Each row is followed by one of two labels, saying whether the row has a hidden trait. Each part has a new trait and two new labels.
(in the rows, 128 means zero)
[126 138 140 155 133 118 132  82 158 142 149 131 154 120 108 115 122 157
 205]
Z
[117 133 128 173 105 153 125 102 168 128 199 151 111 142 135  99 113  73
 163]
X
[117 220 112 147 149 141 124 106 131 142 124 101 119 120 110  99 140 134
 189]
X
[135 194  94 150 153 106 142 140 120 133 111  89 134 107 132 111 155 174
 171]
X
[ 97 200  72 145 134 114 110 145 122 138 119 125 114 122  73 112 139 153
  93]
X
[119 125 135 155 131 133 125 118 132 126 144 120 149 122 108 101 101 144
 173]
Z
[108 221  90 166 135 133 113 133 121 141 110 121 111 114  82 124 134 130
 201]
X
[136 142 137 133 144 124 117 110 133 128 125 139 119 129  77 106 102 107
 255]
Z
[115 157 141 145 132 121 129 100 157 143 170 131 147 113  97 100 111 160
 196]
Z
[127 198 119 149 155 148 127  69 143 132 118 117 118 120 128 106 131 102
 188]
Z
[135 144 134 129 138 123 122 112 129 126 113 131 107 139  84 107 114  98
 255]
Z
[101 109 128 154 129 128 119  76 134 125 130 132 136 166 137 100 137 122
 114]
Z
[100 123 117 161 118 137 112 128 130 130 164 136 123 168 128  92 141 104
 115]
Z
[170  95 125 177 143 141 136  94 147 119 136 111 147 156 172 100 135  91
 163]
X
[126  95 135 107 132 122 143 109 150 109 151 139 102 123 111 103 108  90
 175]
X
[120 211 121 154 150 136 132  86 133 140 112 102 125 119 133 113 149 133
 211]
X
[146 124 112 174 108 135 133 106 159 131 152 123 127 151 114 114 125 109
 209]
Z
[124 147 105 112 135  96 141 120 132 119 128 117 101 135 113  99 140 135
 176]
X
[115 209 135 140 142 148 133  54 162 134 164 118 118 120 136  83 114 116
 177]
Z
[123 149 137 113 141  93 134 125 139 132 164 136 110 137 121  88 142 129
 220]
X
[128 138 135 122 146 105 115 157 121 141 134 130 121 140  80 105 147 126
 245]
Z
[110 131 120 171 133 109 140 141 126 134 131 134 127 121 150 139 175 125
 166]
Z
[128 164  88 158 150 123 123  90 136 127  99 131 129 117 113 124 133 127
 113]
X
[121 142 144 114 142 128 121  80 134 129 118 125 101 172 113  94 143  87
 236]
Z
[126 166 136 142 141 121 139 107 143 129 164 109 141 111 129  84 109 159
 186]
X
[156 166  88 156 137 124 121 140 137 134 140  98 130 145 104  86 128 141
 163]
X
[105 135 138 145 128 159 118  97 143 126 167 115 134 145 118  74 106 116
 119]
Z
[134 161 133 120 146 132 109 107 140 132 140 141 111 136  66  93  98  97
 245]
Z
[160 126 102 165 126 116 137  92 154 130 121 113 138 151 122 116 135 134
 198]
Z
[173 115 120 175 147 122 130 106 143 134 129 118 150 151 145 109 147 116
 194]
X
[125 203 129 166 138 137 138  50 148 134 119 120 118 123 149 121 137 109
 255]
Z
[138 133  98 137 118 113 138  93 148 121 112 110 110 157 106 110 130 128
 201]
X
[150 154 107 159 127 135 125 129 143 125 174 101 128 151 124  68 111 127
 172]
X
[141 125 125 167 126 123 129 120 155 142 156 133 144 132 109 118 132 131
 202]
Z
[134 125 111 152 137 117 125  65 153 133 113 131 147 138 101 118 121 148
 144]
Z
[103 122 113 176 125 116 127 154 115 136 128 131 128 146 140 131 176 121
 152]
Z
[127 136 128 150 140 128 112 100 141 131 139 143 142 121  79 104  91 133
 189]
Z
[147 142 115 152 135 127 137 119 139 119 152 101 135 132 136  84 112 135
 179]
X
[ 95 177 103 151 127 107 125 151 128 138 154 133 112 129 119 108 158 139
 143]
X
[125 162 136 119 143  99 116 150 130 146 167 131 116 150  92  80 145 134
 238]
Z
[139 168 116 137 142 114 141 118 140 122 154 100 128 117 133  82 119 150
 179]
X
[128 172 138 135 152 130 116  91 126 140 120 108 122 169 125  86 153 114
 231]
Z
[129 127 109 162 149 137 120  59 148 120 107 149 134 122 117 124 111  99
 117]
Z
[141 149 143 152 156 149 136  47 149 124 137 109 138 141 173  85 131 102
 172]
X
[134 143 142 116 148 111 118 131 137 138 154 138 117 143  87  95 130 113
 243]
Z

New part:
[ 25 139 115 139  93 108 152 130 133 102 107 117 136 165  89 112 118 170
 120 139 158 139 146 170  97 142 196 135 130 116 217 172 112 145 113  31
 139 193 100 111  83  34 159 140 149 121  91 107 195  93  92  89 116]
Q
[ 57  89 129 139 139 148 117 127 113 118 119 228  98 116 104  77 147 165
  94 102 124 100 184 150 174 138  81 116 111 148 192  69 178 174 122 227
  96 113 130 170 127 135 130 142 124 128 197 123 147 110 127  52  81]
Q
[140 150 119 137 148 126 162  36 132 129 122  67 105 126 142 120 143 116
 122 135 158 122 133 106 150 127 158 130 127 186 147 159 126 118 119 162
  98 136 114 164 135 162 130  96 146 127 139 118 137 126 134 134  74]
A
[161  86 134 137 107 139 140 139 143  97  96 100 163 125 144 108 121 136
 125 106 186 113 130  89 131 129 109 128 135 160 130 143 151 111 106 136
 167 138 132  82 102 113 109  91 116  89 116 127 152 107 107 143 117]
Q
[106 147 145 117 135 137 133 114 115  96 164 125 121 100 127 159 117 122
 131 129 100 173 107 105 133 134  97 131 110 154  95 104 134 114 116 202
 129 118 150 147 121 172 109 106 115 132 134 134 133 174 127 124 144]
Q
[140 153 122 135 136 134 116 175 112 126 148 121 144 152 104 148 153 167
 142 139  71 121 124 133 127 142 115 126 123 135 184 142 141 130 165  82
 109 102 136 101 139 106 133 139 146 140 117 126  85 131 143 166  81]
A
[118 101 121 109 140 135 116 108 133 142  85 108 136 141 143 128 108   9
 119 106 184 130 113 123 134 137 149 128 142 162  83 160 120 129  95 104
 137 107 137 105 142 106 127 115 130 136 145 106 114 110  99 136 146]
A
[134  81 112 144 141 110 100 189 141 194 166 141 112 166 150  94 131 119
 148 141  72 127 108 151 146 191 101 131  85 130 139 101 137  97 138 255
  98 112 185  80 145 173 151 146 134 136  78 130 134 105 132  93 145]
Q
[149 172 132  95 140 149 136 113 122 139 100  89 139 151 114 154 127 138
 136 158  73  98 143 112 139 129 145 132 113  77 149 102 112 122 122 118
 111  84 125 110 128  91 108 124 136 105 165 131 129 135 116 120  71]
Q
[165 130 127 153 165 131 117 176 129 110 105  83 156 134 124 104 125 122
 117 154  91 107 176 106 139 144 106 143 110  80 104 125 133 111  98  96
 132 131 144 106 120 107 119 112 158 114 174 130 125 136 147 113 126]
Q
[ 95 146 120 131 131 137 126 101 139 159 152 165 169 111 122 145 123 102
 110 135 165 141 159 119 129 106 167 118 125 142 199 123 131  83 134 103
 118 127 104  79 115 147 131 129 133 146 120 147 127 124 132 143  98]
A
[149 122 142 101 107 105 132 129 134 108  86  71 166 131 135 123 109  73
  98 128  62 112 102 142 132 155 166 148 115  95 108 131 136 111 126  27
 139 112 123 210 108 130 151 146 102 118 104 105 107  46 142 125 177]
Q
[140 141 120 135 118 138 146 146 146 116  92 138 176 134 114 108 134  88
 127 133 113 128 122 115 151 116 146 127 134 159 129 130 140 113 111 198
 167 121 132 182 139  89 120 128 127 112 116 100 179  74 152  65 115]
A
[174 198 117 133 128 130  67 214  63 205 238 174 144  84  91 167 112 236
 111 169  81 101 159 134 102 213 130 143 100 142 255  94 125 144 144 108
  14 139 138  69 148 210 116 111 147 156 137 174  64 187 104 237  76]
Q
[ 96 151 136 147 122 126  92  88 135 152 171 112  80 139 147 141 116 158
 130 124 167 106 107 123 137 147  83 120 146  97 167  72 144 105 139  64
 116 142 134 113 142 112 141 146 154 165 255 145 115 131 114 168 131]
Q
[ 93 128 110 124 116 142 145 105 127 153  96  97 144 120 157 114 139  94
 131 112 190 114 133 119 143 134 192 118 119 102 111 138 119 140 131  96
 141 124 117 178 120  99 133 115 113 131  67 157 134 133 138 102 100]
A
[198 178 142 136 142 149 112  98 153 160 119  61 116  99 122 129 133 101
 127 120 186 137  74 162 136 114  89 116 109 171  84 107 127 113 111 220
 178  98 139 119 112 151 130 139 114 106 156 147 122 135 135 124 158]
Q
[135 183 124 146 157 143 169 187  96  96 134 134 140 104 138 153  66 121
 182 102   1 134 106 165 159 178  66  99  95  94  95  51 104 168 134  35
 170 100  83 131 100 111 119 101 137 175  97 153 163 102 125 129   9]
Q
[141 186 117 122 144 151  82  96  94 123 119 137 122 133  98 150 143 113
 131 127 149 120 147 147  97 147 127 105 138 128 166 114 162 128 142 121
 105 139 101 128 132 105 139 112 126 138 134 113 130 116 154 160 208]
Q
